Here is a tiny trained network, its code and every weight. The questions are about switching its units off for an input and a target symbol, where a switched-off unit gives its printed mean instead of its output.

import numpy as np


def w(rows, s, z=0):
    codes = np.array(rows[::2]) - 128.0
    scale = np.full(codes.shape[1], s)
    scale[-1] = z or s
    return codes * scale


def norm(h):
    return h / np.sqrt((h * h).mean(-1, keepdims=True) + 1e-5)


def softmax(a):
    e = np.exp(a - a.max(-1, keepdims=True))
    return e / e.sum(-1, keepdims=True)


def log_softmax(a):
    a = a - a.max(-1, keepdims=True)
    return a - np.log(np.exp(a).sum(-1, keepdims=True))


def net(x, mask):
    ids = ['βγδεζηλμξπφψ'.index(c) for c in x.split()]
    T = len(ids)
    res = E[ids] + P[:T]
    u = 0
    for l in range(3):
        r = norm(res)
        for j in range(2):
            rows = slice(3 * j, 3 * j + 3)
            q, k, v = (r @ M[l][rows].T for M in (Q, K, V))
            z = softmax(np.where(np.tri(T) > 0, q @ k.T / 3**0.5, -1e9)) @ v
            o = O[l][rows]
            res = res + np.where(mask[u + j], z, o[:, -1]) @ o[:, :-1]
        u += 2
    return log_softmax(norm(res)[-1] @ U[:, :-1].T + U[:, -1])


Q, K, V, O = {}, {}, {}, {}
E = w([
[63,154,146,223],'β',
[56,181,137,24],'γ',
[129,38,70,224],'δ',
[95,2,196,7],'ε',
[151,226,162,209],'ζ',
[68,131,24,124],'η',
[98,19,199,83],'λ',
[115,35,88,44],'μ',
[73,70,98,23],'ξ',
[79,151,55,146],'π',
[87,150,128,87],'φ',
[54,225,228,123],'ψ',
],0.017)
P = w([
[161,95,116,121],'0',
[41,255,125,145],'1',
[26,201,120,129],'2',
[171,220,72,144],'3',
[82,159,91,140],'4',
[142,153,60,106],'5',
[169,132,80,102],'6',
],0.0085)
Q[0] = w([
[64,180,42,84],'0.h0',
[178,6,190,101],'0.h0',
[77,47,24,137],'0.h0',
[30,103,131,2],'0.h1',
[26,154,202,64],'0.h1',
[123,200,113,172],'0.h1',
],0.0097)
K[0] = w([
[110,131,40,78],'0.h0',
[175,39,175,71],'0.h0',
[96,10,32,150],'0.h0',
[127,90,86,94],'0.h1',
[149,67,149,124],'0.h1',
[170,105,136,147],'0.h1',
],0.012)
V[0] = w([
[185,82,132,144],'0.h0',
[54,118,1,121],'0.h0',
[34,159,43,155],'0.h0',
[179,157,171,117],'0.h1',
[175,109,211,57],'0.h1',
[123,73,49,152],'0.h1',
],0.0084)
O[0] = w([
[129,84,114,166,74],'0.h0',
[74,254,64,149,255],'0.h0',
[157,239,61,63,245],'0.h0',
[114,78,141,154,82],'0.h1',
[138,54,212,87,100],'0.h1',
[67,68,77,146,145],'0.h1',
],0.0088,0.0065)
Q[1] = w([
[136,169,99,143],'1.h0',
[83,102,44,79],'1.h0',
[207,209,193,68],'1.h0',
[91,138,99,102],'1.h1',
[179,121,245,166],'1.h1',
[164,78,154,177],'1.h1',
],0.012)
K[1] = w([
[172,117,157,117],'1.h0',
[124,80,117,245],'1.h0',
[185,213,201,15],'1.h0',
[131,111,75,121],'1.h1',
[137,214,179,161],'1.h1',
[116,151,246,146],'1.h1',
],0.011)
V[1] = w([
[24,93,87,144],'1.h0',
[152,85,140,217],'1.h0',
[170,94,63,122],'1.h0',
[151,195,215,146],'1.h1',
[109,184,144,246],'1.h1',
[115,42,60,77],'1.h1',
],0.012)
O[1] = w([
[137,77,91,174,180],'1.h0',
[167,125,135,216,3],'1.h0',
[79,179,59,178,97],'1.h0',
[183,31,101,21,63],'1.h1',
[248,110,129,138,106],'1.h1',
[59,199,179,201,159],'1.h1',
],0.011,0.005)
Q[2] = w([
[174,105,147,195],'2.h0',
[204,128,123,182],'2.h0',
[133,138,51,100],'2.h0',
[96,201,51,110],'2.h1',
[200,253,47,102],'2.h1',
[169,210,177,77],'2.h1',
],0.013)
K[2] = w([
[209,166,84,148],'2.h0',
[102,160,2,115],'2.h0',
[192,31,139,162],'2.h0',
[165,165,41,183],'2.h1',
[174,193,43,191],'2.h1',
[137,235,70,75],'2.h1',
],0.012)
V[2] = w([
[121,124,207,246],'2.h0',
[29,128,58,163],'2.h0',
[214,208,51,143],'2.h0',
[145,212,164,98],'2.h1',
[41,31,168,94],'2.h1',
[44,71,144,95],'2.h1',
],0.011)
O[2] = w([
[174,1,85,228,2],'2.h0',
[71,93,20,106,189],'2.h0',
[141,248,174,185,88],'2.h0',
[190,79,215,132,206],'2.h1',
[138,98,53,106,9],'2.h1',
[165,95,84,88,101],'2.h1',
],0.0096,0.0043)
U = w([
[149,106,169,172,121],'β',
[102,118,128,77,55],'γ',
[204,96,91,252,205],'δ',
[118,35,112,128,138],'ε',
[214,94,193,179,213],'ζ',
[179,150,28,114,19],'η',
[165,29,104,163,240],'λ',
[63,63,179,185,83],'μ',
[66,87,128,133,2],'ξ',
[174,148,55,124,8],'π',
[129,119,114,91,39],'φ',
[129,77,223,132,157],'ψ',
],0.012,0.0046)

Each question gives the input, a string of symbols that net reads in full, and the target symbol t.
The units are the heads (3 rows each of Q, K, V and O). Each row of codes is followed by its name. A weight is (code - 128) times the scale printed after its matrix; where a second scale follows, it is the last column's (O and U).
mask holds one flag per head, layer by layer. A switched-off head (its flag False) gives its mean, the last column of its rows in O, instead of its output. The means were averaged over made-up inputs and are rounded, as every weight is.
A unit's drop is (log p(t) with every unit on - log p(t) with that unit switched off) / (log p(t) with every unit on - log p(t) with every unit switched off).
The circuit of an input: a set's keep is (log p(t) with only the set's units on - log p(t) with every unit switched off) / (log p(t) with every unit on - log p(t) with every unit switched off). Starting from all 6 units, units are removed one at a time, each time the one whose removal leaves the highest keep (on an exact tie, the one counted first), for as long as the keep stays at least 0.8.
circuit, biggest first: the units of the circuit, biggest drop first
most important unit: the unit with the biggest drop
heads that matter: for each layer, one digit per head in row order, 1 if its drop is at least 0.15 and else 0, layers parted by /
drop of u: that unit's drop, to one decimal
input μ η π λ, target λ: circuit, biggest first -> [0.h0 1.h1 2.h0]
input δ ε η, target δ: heads that matter -> 00 / 11 / 10
input ζ δ β δ ψ, target ζ: circuit, biggest first -> [1.h1 0.h0 2.h0]
input δ γ δ, target δ: circuit, biggest first -> [1.h1 2.h0]
input ζ ε η λ ζ, target ζ: circuit, biggest first -> [0.h0 1.h1 2.h0]
input δ φ δ δ λ, target δ: circuit, biggest first -> [1.h1 2.h0]
input λ η π γ η φ ψ, target ψ: heads that matter -> 11 / 00 / 01
input ζ δ π γ γ ε ζ, target ζ: circuit, biggest first -> [0.h0 1.h1 2.h1]
input δ δ δ γ γ δ ζ, target δ: most important unit -> 2.h0
input ε β ε ξ λ, target λ: circuit, biggest first -> [0.h0 2.h1]
input λ β β, target λ: heads that matter -> 11 / 01 / 10
input δ γ β φ β μ, target δ: circuit, biggest first -> [1.h0 0.h0]
input δ φ β π φ δ β, target δ: circuit, biggest first -> [1.h1 2.h0]
input δ η η, target δ: circuit, biggest first -> [1.h1 1.h0]
input μ ψ δ δ ψ ψ, target μ: circuit, biggest first -> [1.h1 2.h0 0.h0]
input δ λ μ φ ξ, target δ: most important unit -> 1.h0
input ζ η ε ψ, target ψ: drop of 0.h0 -> 0.2
input δ γ μ, target δ: drop of 2.h0 -> 0.1
input δ λ δ ζ ζ γ δ, target δ: drop of 1.h1 -> 0.1
